Here is a tiny trained network, its code and every weight. The questions are about switching its units off for an input and a target symbol, where a switched-off unit gives its printed mean instead of its output.

import numpy as np


def w(rows, s, z=0):
    codes = np.array(rows[::2]) - 128.0
    scale = np.full(codes.shape[1], s)
    scale[-1] = z or s
    return codes * scale


def norm(h):
    return h / np.sqrt((h * h).mean(-1, keepdims=True) + 1e-5)


def f(y):
    return np.maximum(y, 0)


def softmax(a):
    e = np.exp(a - a.max(-1, keepdims=True))
    return e / e.sum(-1, keepdims=True)


def log_softmax(a):
    a = a - a.max(-1, keepdims=True)
    return a - np.log(np.exp(a).sum(-1, keepdims=True))


def net(x, mask):
    ids = ['ΛΞΦΨΩαγεζμστ'.index(c) for c in x.split()]
    T = len(ids)
    res = E[ids] + P[:T]
    r = norm(res)
    for j in range(3):
        rows = slice(3 * j, 3 * j + 3)
        q, k, v = (r @ M[0][rows].T for M in (Q, K, V))
        z = softmax(np.where(np.tri(T) > 0, q @ k.T / 3**0.5, -1e9)) @ v
        o = O[0][rows]
        res = res + np.where(mask[j], z, o[:, -1]) @ o[:, :-1]
    y = f(norm(res) @ A[0][:, :-1].T + A[0][:, -1])
    res = res + np.where(mask[3:15], y, B[0][:, -1]) @ B[0][:, :-1]
    return log_softmax(norm(res)[-1] @ U[:, :-1].T + U[:, -1])


Q, K, V, O, A, B = {}, {}, {}, {}, {}, {}
E = w([
[91,172,161,180],'Λ',
[136,196,103,206],'Ξ',
[71,177,126,113],'Φ',
[144,174,68,125],'Ψ',
[105,172,88,76],'Ω',
[168,130,116,84],'α',
[100,206,210,128],'γ',
[77,197,94,177],'ε',
[164,109,160,116],'ζ',
[59,253,110,145],'μ',
[162,143,169,223],'σ',
[110,122,172,109],'τ',
],0.011)
P = w([
[141,66,86,141],'0',
[112,108,169,128],'1',
[234,248,227,223],'2',
[102,108,188,153],'3',
[230,232,208,171],'4',
[101,110,187,157],'5',
[229,229,202,171],'6',
[103,109,189,157],'7',
[237,227,200,173],'8',
],0.011)
Q[0] = w([
[190,172,109,50],'h1',
[95,152,112,114],'h1',
[196,176,115,179],'h1',
[173,168,83,134],'h2',
[182,130,114,85],'h2',
[77,73,65,119],'h2',
[87,61,154,148],'h3',
[135,143,124,216],'h3',
[6,114,141,79],'h3',
],0.016)
K[0] = w([
[139,104,69,65],'h1',
[105,181,106,116],'h1',
[124,67,42,183],'h1',
[177,125,6,161],'h2',
[180,67,52,63],'h2',
[148,192,164,88],'h2',
[115,149,184,220],'h3',
[86,94,96,206],'h3',
[37,189,187,106],'h3',
],0.013)
V[0] = w([
[138,86,152,10],'h1',
[199,118,214,37],'h1',
[230,23,175,214],'h1',
[51,5,168,155],'h2',
[92,100,84,30],'h2',
[55,47,130,204],'h2',
[125,163,188,135],'h3',
[108,69,72,156],'h3',
[246,184,35,156],'h3',
],0.011)
O[0] = w([
[96,118,190,69,21],'h1',
[180,134,180,59,31],'h1',
[186,86,99,127,151],'h1',
[128,54,202,205,228],'h2',
[12,107,152,98,56],'h2',
[121,121,182,221,253],'h2',
[159,191,102,176,153],'h3',
[115,42,86,71,141],'h3',
[147,157,105,82,63],'h3',
],0.011,0.0054)
A[0] = w([
[160,189,150,172,148],'n1',
[26,58,108,155,129],'n2',
[166,60,152,235,255],'n3',
[138,254,170,95,153],'n4',
[179,105,67,190,159],'n5',
[115,173,215,102,177],'n6',
[153,147,142,183,96],'n7',
[231,188,117,125,101],'n8',
[162,117,185,104,157],'n9',
[170,111,102,192,218],'n10',
[99,162,115,169,166],'n11',
[182,231,74,135,32],'n12',
],0.0099,0.0034)
B[0] = w([
[55,167,156,29,190],'n1',
[99,190,207,135,157],'n2',
[164,80,75,57,251],'n3',
[190,154,159,133,163],'n4',
[102,166,89,45,186],'n5',
[164,180,53,66,163],'n6',
[59,150,136,93,177],'n7',
[68,88,191,124,171],'n8',
[131,130,98,51,150],'n9',
[44,89,83,32,204],'n10',
[106,2,171,89,168],'n11',
[144,91,163,154,160],'n12',
],0.0062,0.013)
U = w([
[158,114,149,254,30],'Λ',
[150,155,55,119,151],'Ξ',
[38,105,183,163,108],'Φ',
[116,160,68,44,148],'Ψ',
[32,159,169,40,70],'Ω',
[149,134,156,16,93],'α',
[205,224,180,150,254],'γ',
[61,143,78,171,101],'ε',
[185,82,176,66,148],'ζ',
[103,231,122,180,130],'μ',
[230,118,109,158,140],'σ',
[133,60,221,149,95],'τ',
],0.015,0.0032)

Each question gives the input, a string of symbols that net reads in full, and the target symbol t.
The units are the heads (3 rows each of Q, K, V and O) and the neurons (one row each of A and B). Each row of codes is followed by its name. A weight is (code - 128) times the scale printed after its matrix; where a second scale follows, it is the last column's (O, A, B and U).
mask holds one flag per unit, heads first, then neurons. A switched-off unit (its flag False) gives its mean, the last column of its rows in O or B, instead of its output. The means were averaged over made-up inputs and are rounded, as every weight is.
A unit's drop is (log p(t) with every unit on - log p(t) with that unit switched off) / (log p(t) with every unit on - log p(t) with every unit switched off).
The circuit of an input: a set's keep is (log p(t) with only the set's units on - log p(t) with every unit switched off) / (log p(t) with every unit on - log p(t) with every unit switched off). Starting from the 12 units with the biggest drops (on a tie, the unit counted first), units are removed one at a time, each time the one whose removal leaves the highest keep (on an exact tie, the one counted first), for as long as the keep stays at least 0.8.
units of the circuit, in order: the units of the circuit, biggest drop first
heads that matter: for each layer, one digit per head in row order, 1 if its drop is at least 0.15 and else 0, layers parted by /
drop when u is switched off: that unit's drop, to one decimal
input μ ζ Ω Φ Ω μ σ Ξ τ, target μ: heads that matter -> 101
input ε Ω Φ, target ε: heads that matter -> 100
input ε Ψ γ, target ε: units of the circuit, in order -> h1; h3
input σ ε μ, target σ: heads that matter -> 110
input Ω α Φ γ σ γ γ γ α, target Ω: heads that matter -> 010
input μ ζ ε Ξ, target Ξ: units of the circuit, in order -> h2
input σ Ξ Φ, target σ: heads that matter -> 110
input α α γ Ξ μ γ Ξ ε Λ, target α: heads that matter -> 000
input ζ Φ Λ μ, target μ: units of the circuit, in order -> h3; h2
input Ψ τ γ Φ σ μ γ α, target α: heads that matter -> 101
input ζ ζ Φ, target ζ: heads that matter -> 100
input σ γ Ξ ε ζ, target σ: heads that matter -> 110
input Ω τ γ Ψ Λ Ω Ξ, target Ω: heads that matter -> 000
input ε ζ Ω μ σ Φ Ω, target ε: units of the circuit, in order -> h1
input Ξ α Ξ, target Ξ: units of the circuit, in order -> h1; h3
input τ ε γ, target τ: units of the circuit, in order -> h2; h1
input Ω μ α Ξ Ω Ω Φ γ, target γ: units of the circuit, in order -> h3; h2
input μ Φ Ω Λ, target Λ: drop when h2 is switched off -> 0.5
input Ξ τ μ γ, target γ: drop when h1 is switched off -> 0.3
input μ ζ γ, target μ: units of the circuit, in order -> h1
